faru: [ -0.1 -41.1 -36.5 -15.1]
kebap: [ -4.5  35.7 -41.2 -18.8]
fomom: [-13.4  29.5  17.8  -3.2]
Pela: [-27.3  15.7  12.5  -1.8]
mim: [-58.2 -22.4 -28.2  -3.1]
Lasi: [-7.7 80.2 55.9  7.0]
fol: [ 2.5 59.4 39.6  7.1]
Duf: [-13.4  29.5  17.8   5.4]
succ: [-41.2] : [-18.8]
which: [-13.4  29.5  17.8   5.4] : Duf
succ: [-22.4] : [-28.2]
succ: [12.5] : [-1.8]
succ: [2.5] : [59.4]

Pela: [-41.6  23.7  51.8   2.2]
Sepod: [-33.8  32.2  38.1 -25.4]
Duf: [ 27.5   0.7 -46.6   0.3]
kebap: [-0.9 -5.3 -0.8 12.1]
Nufup: [-36.7  -5.3  14.6  12.1]
fomom: [ 38.0 -22.4   1.8  -7.5]
Lasi: [-32.1  80.4  44.8 -36.6]
fol: [-32.1  80.4  44.8 -28.9]
succ: [-36.7] : [-5.3]
succ: [38.1] : [-25.4]
succ: [-22.4] : [1.8]
succ: [51.8] : [2.2]

Tosib: [-37.0  15.5   3.8  15.0 -37.1  29.7 -55.4  38.4   1.6  -6.7]
Sepod: [ 23.5 -10.9 -27.9 -23.3   2.2  25.4 -11.6  -6.9  -6.5   1.5]
fomom: [-25.2  -0.7 -63.3 -28.3 -31.6  35.8 -24.9  -6.8 -25.1   2.6]
Duf: [-55.3  38.7   5.5   0.2  -2.6 -24.1  -7.0  72.6 -24.5 -35.9]
succ: [-7.0] : [72.6]
succ: [15.5] : [3.8]
succ: [-37.0] : [15.5]
succ: [1.6] : [-6.7]
succ: [-25.2] : [-0.7]
succ: [-55.3] : [38.7]

kebap: [ -0.4  -0.4   0.3   0.0   0.5   1.5 -26.8   0.0   0.0   0.3  -0.4  -0.1
   0.1]
fol: [-0.3  2.0 -2.0 -3.4 -1.2  0.0  0.7 -2.3 -1.2 -0.3 -1.7 -2.0 -2.6]
Lasi: [ -3.0  18.7  11.6 -29.2  -6.3   0.8   7.8 -21.3 -13.3  -1.7 -12.2 -16.7
 -21.0]
Tosib: [-0.4 -0.4  0.3  0.0  0.5  1.5  0.0  0.0  0.0 -2.1 -0.4 -0.1  0.1]
mim: [ 2.3  1.2  0.2  1.3 -0.4 -4.4  0.3  0.4  1.9 -1.0  1.7  2.9 -0.8]
Pela: [-29.1 -43.2  56.4  16.1   8.7  29.2  21.2 -21.3  31.1  -1.1   1.6  -0.3
   9.3]
dumus: [  7.9  12.6 -16.7  -4.8  -2.5  -8.2  -6.2   6.2  -9.2   5.0  -0.7   0.0
  -3.0]
Sepod: [-3.6 -5.5  6.8  2.2  0.9  3.8  2.8 -3.0  3.9 -2.2 -0.2  0.0  1.0]
fomom: [-29.1 -43.2   0.2  16.1   8.7  29.2  21.2 -21.3  31.1 -18.6   1.6  -0.3
   9.3]
Duf: [  6.0 -17.2  39.1 -12.2 -23.9  22.1  30.3  33.7   9.7  27.9  -8.6  18.0
   2.1]
faru: [ 4.6  2.0 -0.3  3.5  0.0 -8.4  0.3 -0.2  4.0 -2.9  2.9 -2.6  2.2]
Nufup: [  4.4 -12.7  30.2  -9.8 -18.7  17.3  24.1  26.7   7.6  21.7  -6.5  14.5
   2.5]
succ: [-2.2] : [-0.2]
succ: [-2.1] : [-0.4]
succ: [7.8] : [-21.3]
succ: [-4.4] : [0.3]
succ: [2.3] : [1.2]
succ: [-6.5] : [14.5]

dumus: [-32.5 -14.5  -1.9 -21.8  41.1 -27.3  -7.1 -33.9]
Duf: [-32.5 -14.5  -1.9 -21.8  41.1 -27.3  34.5  60.8]
fomom: [-32.5 -14.5  -1.9 -21.8  41.1  -8.6  21.5  -2.7]
mim: [ 17.0  23.0  -4.2 -31.4  -2.4  41.2  -4.3  12.6]
which: [-32.5 -14.5  -1.9 -21.8  41.1 -27.3  34.5  60.8] : Duf
succ: [17.0] : [23.0]
succ: [-4.3] : [12.6]
succ: [-31.4] : [-2.4]
which: [ 17.0  23.0  -4.2 -31.4  -2.4  41.2  -4.3  12.6] : mim
succ: [34.5] : [60.8]
succ: [-4.2] : [-31.4]

Pela: [ -4.2  20.9  28.0  -2.7  20.6   2.1 -74.7]
Nufup: [-11.1  23.0 -48.0  20.5   2.2   1.7  62.0]
Tosib: [  5.0 -69.8   0.6   5.4  -1.2 -16.9 -25.5]
fol: [-17.0  27.8  27.6 -19.7  -2.4   2.3  -4.6]
faru: [ -0.7 -30.2 -75.3   7.1  -3.1  10.0 -10.7]
Lasi: [  1.7 -11.6 -10.2   3.0 -24.9  -7.5  41.7]
Duf: [-17.2  16.1  28.2 -32.5   9.7 -10.9 -32.9]
fomom: [  1.9 -23.4 -15.6  18.8 -18.2   6.9 -55.5]
Sepod: [ 16.2   2.4  55.6  14.3 -10.3  -3.5  18.9]
dumus: [ -9.7 -10.6 -30.1  14.7  13.6  22.2 -26.7]
succ: [-16.9] : [-25.5]
succ: [-7.5] : [41.7]
succ: [-30.1] : [14.7]

Nufup: [ 38.7 -17.6  -7.4  70.7 -32.6  16.6  -2.5  31.0  20.0   7.0 -45.6 -24.6]
kebap: [-45.7 -56.5  51.7 -66.2  23.0  34.6   2.0   2.4 -18.0   8.6  22.9  22.7]
mim: [ 38.8 -16.9  37.6 -41.2  24.3  78.3  42.9  -6.9  31.1   8.4 -10.0  18.9]
Lasi: [ 42.5  70.8  31.2 -20.8 -34.0 -16.1 -50.1  45.9  33.3   3.1  45.2  40.6]
succ: [38.7] : [-17.6]
succ: [3.1] : [45.2]
succ: [-45.6] : [-24.6]
succ: [31.2] : [-20.8]
succ: [70.7] : [-32.6]

Nufup: [  7.3  19.9   9.0  15.8  17.0 -34.1 -42.8 -20.7 -20.6  29.9   5.0 -18.0
  22.1   4.9  14.2  11.6  14.7  55.7   5.6  25.4]
faru: [ 10.3   3.1 -32.9  20.8  27.3  42.4 -51.7  -7.5 -18.4  26.4  36.7  -7.3
 -27.9   7.5 -25.3  -1.6  32.1  31.8 -13.7  42.7]
dumus: [ -6.6  19.9   6.4   2.6  14.0  60.8  34.2 -11.2  -0.2  -1.9  -6.9  37.0
  14.3   7.8 -15.8 -39.0  13.9  47.4  18.1 -53.4]
Lasi: [  6.6  13.3  -0.5   8.3   7.1  23.1 -23.7  -4.9  -4.3  18.6  24.2 -17.8
  -3.2  -7.1 -11.0  -3.9  45.6  11.8  -7.1  24.1]
kebap: [ 36.9  19.9   9.0  15.8  17.0 -34.1 -42.8 -23.1 -20.6  29.9   5.0 -23.5
  10.9   1.4   7.7  16.1  12.1  20.0  -2.8  32.3]
fol: [  0.5  21.0  -3.6  32.9  26.0 -45.8 -43.1 -32.4 -46.8  36.6  -8.3 -18.9
  24.6  23.7  -0.6  25.5 -20.5  28.4  -0.5  34.4]
succ: [13.9] : [47.4]
succ: [37.0] : [14.3]
succ: [-23.7] : [-4.9]
succ: [23.7] : [-0.6]

Lasi: [-10.0  -3.5 -10.9   3.2  -4.8 -12.1   5.9  -6.7   9.5]
fomom: [-35.4  21.4 -18.9  26.0  -2.2  18.0 -26.9   6.5 -15.7]
Pela: [ 11.7 -14.5 -36.9   2.9  13.0 -24.8  27.8  -7.8  34.0]
dumus: [ 43.0   8.4  19.6 -50.1  39.8   4.5 -68.1 -15.7 -68.0]
fol: [-12.5  14.0 -10.5  34.1 -17.9  -7.1  13.8 -17.2   3.9]
succ: [14.0] : [-10.5]
succ: [-14.5] : [-36.9]

mim: [-14.3 -24.2  20.1  10.2  44.0  -5.7 -16.5 -10.9  -3.6  -9.1 -12.8  -4.6
 -14.9   0.8  17.4 -15.5  -6.7   8.0  18.4 -14.2  11.5  -7.0  34.4 -11.6
 -15.5   1.2 -10.1 -28.4  10.9  13.5 -27.6   0.8 -16.7  -1.1   9.4  15.7
  -5.4 -13.4 -13.0 -20.1 -10.1 -25.5  -9.0   9.9  14.1   3.1  38.8  27.6
  -8.8  19.3  -9.1  -3.0  22.4  -3.1  12.6 -31.7   1.1 -16.8 -19.2 -23.7
   1.8]
fol: [ -5.4   6.8  -7.7  13.7 -38.2   3.9  11.5  18.1  25.2  18.4   2.2  -2.3
   8.0  22.4  10.3  30.6  17.7  22.2  23.5  16.2   7.2 -25.9 -16.8  16.2
  20.1  -7.9   4.7 -28.6   2.2  -1.6  15.6   2.4   3.1  21.8  -2.6  33.5
  42.7 -18.8  -0.1  35.5  34.5  27.6  -7.4 -54.7   5.8  47.9 -13.8  22.7
 -17.3 -47.1  -0.4  11.5  38.5 -22.2  23.8 -37.0  22.7  -2.8   4.8  22.5
   6.1]
kebap: [  8.7  43.0  28.9  37.6   6.6   2.7  -6.4   4.7  -3.7  -9.3  19.5  -7.7
  36.5 -16.8 -11.7 -19.9 -17.1  -3.2  -2.7 -17.9 -15.1 -19.2 -25.8 -11.6
 -49.2 -13.4  13.7 -34.6 -16.1   3.0   9.7   9.5 -26.3   7.4  37.5 -28.8
 -33.7 -31.1  45.5  -9.7 -33.0 -15.4  15.2 -17.4  18.8  -6.7  30.3 -17.3
 -45.3  -1.3   3.6  52.7  15.8  17.0  -7.9   0.2 -36.0  14.4  -3.9  -0.1
 -19.5]
faru: [  9.8  17.5  47.1  -2.1  -6.2 -13.9   1.4  27.1   0.2  -9.4 -10.5   7.7
  21.2  18.1  12.3  32.2   6.8  13.1  -9.6   4.1 -63.3  18.9 -26.2  21.9
  15.0 -60.5 -13.8   0.8 -18.1 -36.7   0.9  32.2 -15.0 -48.1 -34.5 -11.1
   8.8   1.7  16.7 -15.6  31.4  31.7   4.5 -14.9  -2.0  11.5  34.2   1.6
 -20.2 -14.3 -15.0  -2.1   4.2   8.7 -22.1  -3.6  20.7 -22.6 -16.3  -4.8
   1.9]
Tosib: [  7.4  17.3  -8.5 -11.5 -50.2   9.4   0.5  47.6   1.1   8.4  -0.9 -25.4
 -14.0 -29.4  -4.3  -3.7 -30.2   5.8  32.7  -6.5  14.1  -6.3 -30.0  -1.2
  20.2  11.8 -18.3 -18.3 -40.1  30.5  14.2  23.3  -0.3  11.1  16.5  15.2
   3.0  -4.4   5.5 -15.1   3.5  18.1  17.0 -19.8   9.4   4.9  -1.2  11.4
  -7.6  27.1 -14.5  -3.4  22.4   4.7  53.5   1.3 -38.8  10.7  16.3 -19.3
 -14.0]
fomom: [  1.0   5.5   1.4  15.1 -20.8  -1.2   3.2  -6.5  37.3  16.2 -28.7 -19.1
  -6.5  26.0 -13.9  21.8 -18.5   7.2 -43.8  -8.3 -17.7   8.8 -23.6  20.4
  -2.4   3.7  -9.1 -10.4 -21.4  -2.7   1.2  11.4  40.4   6.3 -15.9  -6.5
  15.0  25.0  13.8   7.5 -18.2  -6.6 -30.4  17.0 -11.6 -20.5   2.9  10.2
   4.4  12.2   2.2   5.8  -8.1  -7.0  11.5  46.0 -26.6 -15.9   9.0  26.2
 -16.8]
Duf: [-15.8 -33.0   0.9  29.4  19.8   5.5  27.7   4.4  19.7  13.6   0.0  30.2
   5.2  22.9  24.3   6.9  11.3   3.7  11.3  38.1  10.7  20.1  -1.9 -15.0
  42.9   6.3 -23.9  12.5   9.8  11.9  -0.2 -18.0 -11.2  46.6 -19.4 -19.4
  11.4  -2.5  23.9  -8.3   7.5  -6.3  23.1  25.9   1.6  -5.6  -0.1  23.6
  19.9 -25.0  38.0  -5.3   1.0  -5.8 -30.1  11.5  -0.1  10.0  20.3  10.2
 -16.1]
Sepod: [ -1.8  39.4   2.6 -12.6   3.8   1.9 -12.6   7.9  -7.6 -17.0  31.6  15.7
 -14.8 -16.1  -6.4   1.2  -2.9  33.0 -13.1  20.9  17.9  -1.1 -32.6  14.4
   7.5   5.8  -1.1 -21.4  16.5  -6.1  19.0 -31.3  -7.0   9.6 -26.9 -25.3
 -13.2  -7.8 -17.7  19.6  11.0  -4.3 -15.5 -13.2  -7.0 -23.2 -10.1  10.4
  -5.3  10.9   1.8   2.1  16.6  -9.7  11.6 -13.2   7.8  21.9 -13.7 -20.0
 -10.5]
dumus: [ -4.6  -1.1 -15.0   6.7  -9.8   1.3 -14.9 -12.5 -16.4  -1.7   0.6 -10.9
  -6.8 -18.7 -10.0  14.1  -0.9   9.2  15.0   7.0   3.7 -35.6 -49.9  -2.2
   1.1  34.5 -21.2  27.8 -27.1  13.2  40.3 -16.9 -28.5  16.0 -11.3  -7.4
 -15.9 -24.8  -6.6   4.8  -2.8  -1.6   8.3 -33.9  -9.6 -12.4 -19.6  10.3
  10.8  17.3  -6.1  31.2  20.8  -8.4  12.9  27.9   4.4  11.0   0.4 -18.2
 -25.1]
succ: [-18.0] : [-11.2]
succ: [-2.4] : [3.7]
succ: [12.6] : [-31.7]

mim: [ 66.0 -11.3 -28.5  40.2  18.4  17.1  29.1  38.8  24.8  -1.8 -14.7  -1.5
   7.1  14.6 -16.3   8.2 -28.4 -36.2 -16.7 -18.0 -63.7  41.5  10.2  -0.2
 -27.0   4.3  19.1  38.7  32.0  28.0  16.9]
kebap: [ 38.7 -36.3 -12.9  32.9 -54.7  22.6 -28.4   6.6  -5.9   6.0 -20.1 -59.5
  -1.1 -12.9 -43.9   3.4  10.1 -26.1  42.2  23.8  -8.6  14.2 -26.4  -1.8
  17.6   8.9 -33.0  22.2  13.3  15.3   0.5]
faru: [ 38.7 -36.3 -12.9  32.9 -26.3  23.7 -28.4   6.6  -5.9   6.0 -20.1 -59.5
  -1.1 -12.9 -43.9   3.4  10.1 -26.1  42.2  23.8  -8.6  14.2 -26.4  -1.8
  17.6   8.9 -33.0  22.4   9.2  -5.2  18.2]
succ: [-27.0] : [4.3]
succ: [38.8] : [24.8]
succ: [22.2] : [13.3]
succ: [14.6] : [-16.3]
succ: [18.4] : [17.1]
which: [ 66.0 -11.3 -28.5  40.2  18.4  17.1  29.1  38.8  24.8  -1.8 -14.7  -1.5
   7.1  14.6 -16.3   8.2 -28.4 -36.2 -16.7 -18.0 -63.7  41.5  10.2  -0.2
 -27.0   4.3  19.1  38.7  32.0  28.0  16.9] : mim
which: [ 38.7 -36.3 -12.9  32.9 -54.7  22.6 -28.4   6.6  -5.9   6.0 -20.1 -59.5
  -1.1 -12.9 -43.9   3.4  10.1 -26.1  42.2  23.8  -8.6  14.2 -26.4  -1.8
  17.6   8.9 -33.0  22.2  13.3  15.3   0.5] : kebap

Nufup: [-25.1 -12.4 -20.5  -4.6  23.9  -8.4   3.9  12.5  13.7  22.6  29.4 -13.2
  -5.4  -9.6 -14.7   7.9]
fol: [ 16.9   2.7  -8.1 -12.0 -23.6 -15.1  -4.3  20.6 -21.4  -3.7   0.5   0.1
 -11.2   3.5  10.1 -11.7]
fomom: [-17.5  -1.0 -19.9   2.9  28.8   2.9 -46.3   7.7  14.5  17.1  21.9  -5.3
   9.6 -18.9 -16.4  12.2]
mim: [ 14.0   0.3   1.0 -16.9 -37.9 -15.3 -16.7  -8.9 -29.3  -9.6 -37.2 -13.5
   9.9  -1.0   1.9 -16.3]
Duf: [ 16.9   2.7  -8.1 -12.0 -23.6 -15.1  -4.3   8.1 -21.4  -3.7   5.5 -12.4
 -26.0  32.7  -6.0   1.3]
Sepod: [ 27.0  -3.3  53.9  -8.9 -56.5  -2.0 -10.7 -15.0 -22.0 -18.3  19.2  36.0
 -23.1  29.8  53.0   8.7]
faru: [ 59.2  13.1  20.7 -14.9 -69.5 -21.7  -8.1  13.9 -46.4  -1.2  17.5  26.2
 -20.7  39.4  50.3  -9.1]
kebap: [ 14.0   0.3   1.0 -16.9 -37.9 -15.3  28.7  -8.9 -29.3  -2.5  17.7  14.5
 -10.3  -0.4  17.3  -0.7]
Tosib: [ 59.2  13.1  20.7 -14.9 -69.5  -3.1  -8.1  13.9 -46.4  -1.2  17.5  26.2
 -20.7  39.4  50.3  23.8]
Lasi: [-30.1 -14.5 -26.4  -9.8  25.8 -13.4   3.1  13.8  12.6  26.5  36.3 -15.2
  -6.7 -13.6 -16.0   8.2]
Pela: [-21.2 -28.7 -10.6   2.2   2.1 -13.4  -3.4   8.6   8.3  19.4  16.9 -24.9
 -26.0  17.3 -21.7  -1.0]
succ: [-26.4] : [-9.8]
succ: [23.9] : [-8.4]
succ: [17.7] : [14.5]
succ: [28.8] : [2.9]
succ: [-3.3] : [53.9]

Tosib: [-85.9 -30.4 -59.0   6.7 -24.2 -29.7 -58.5  79.1 -46.7]
fomom: [-85.9 -30.4 -59.0   6.7 -24.2   1.5 -58.5  79.1 -46.7]
kebap: [ 29.5 -54.5  75.7  30.7  -7.6   3.6 -19.5  82.7 -29.9]
Duf: [-14.0 -24.7 -45.4  40.7  75.8 -54.3 -13.9 -71.4 -35.1]
Lasi: [-45.3 -24.8 -19.3 -42.1 -46.1  31.0  13.5 -41.2  42.1]
succ: [-14.0] : [-24.7]
succ: [75.8] : [-54.3]
succ: [-24.7] : [-45.4]
succ: [-45.4] : [40.7]
succ: [-41.2] : [42.1]
succ: [29.5] : [-54.5]

fomom: [ -3.5 -12.6   5.8 -14.5 -21.1  -1.4   5.9  -0.3  13.1  -7.2 -23.5   1.3
 -14.4   3.0]
Tosib: [ -3.5 -12.6   5.8 -14.5 -21.1  -1.4   5.9  -0.3  13.1 -10.1 -23.5   1.3
 -14.4   3.0]
dumus: [ -3.5 -12.6 -23.4 -14.5 -21.1  -1.4   5.9  -0.3  13.0  -7.2 -23.5   1.3
  10.6  13.3]
succ: [13.0] : [-7.2]
succ: [10.6] : [13.3]
which: [ -3.5 -12.6   5.8 -14.5 -21.1  -1.4   5.9  -0.3  13.1  -7.2 -23.5   1.3
 -14.4   3.0] : fomom

Pela: [ 18.1  55.0 -30.7 -33.6 -19.8  10.2 -40.0 -28.5  64.0  31.2 -75.9  16.6]
faru: [-33.7  13.6  16.2  -3.1  25.8  60.9  -9.4  -7.5  42.3  12.9  -9.5  48.9]
mim: [ -7.4 -55.2  40.0  61.0  16.2 -34.2 -41.9  23.0 -36.5   2.4  61.6 -47.8]
Sepod: [ 19.6  13.6  16.2  -3.1  25.8 -22.8  -9.4  -7.5  42.3  12.9 -42.0  -2.8]
succ: [-9.5] : [48.9]
succ: [61.0] : [16.2]
succ: [-30.7] : [-33.6]
succ: [-22.8] : [-9.4]
succ: [-33.6] : [-19.8]
succ: [-19.8] : [10.2]

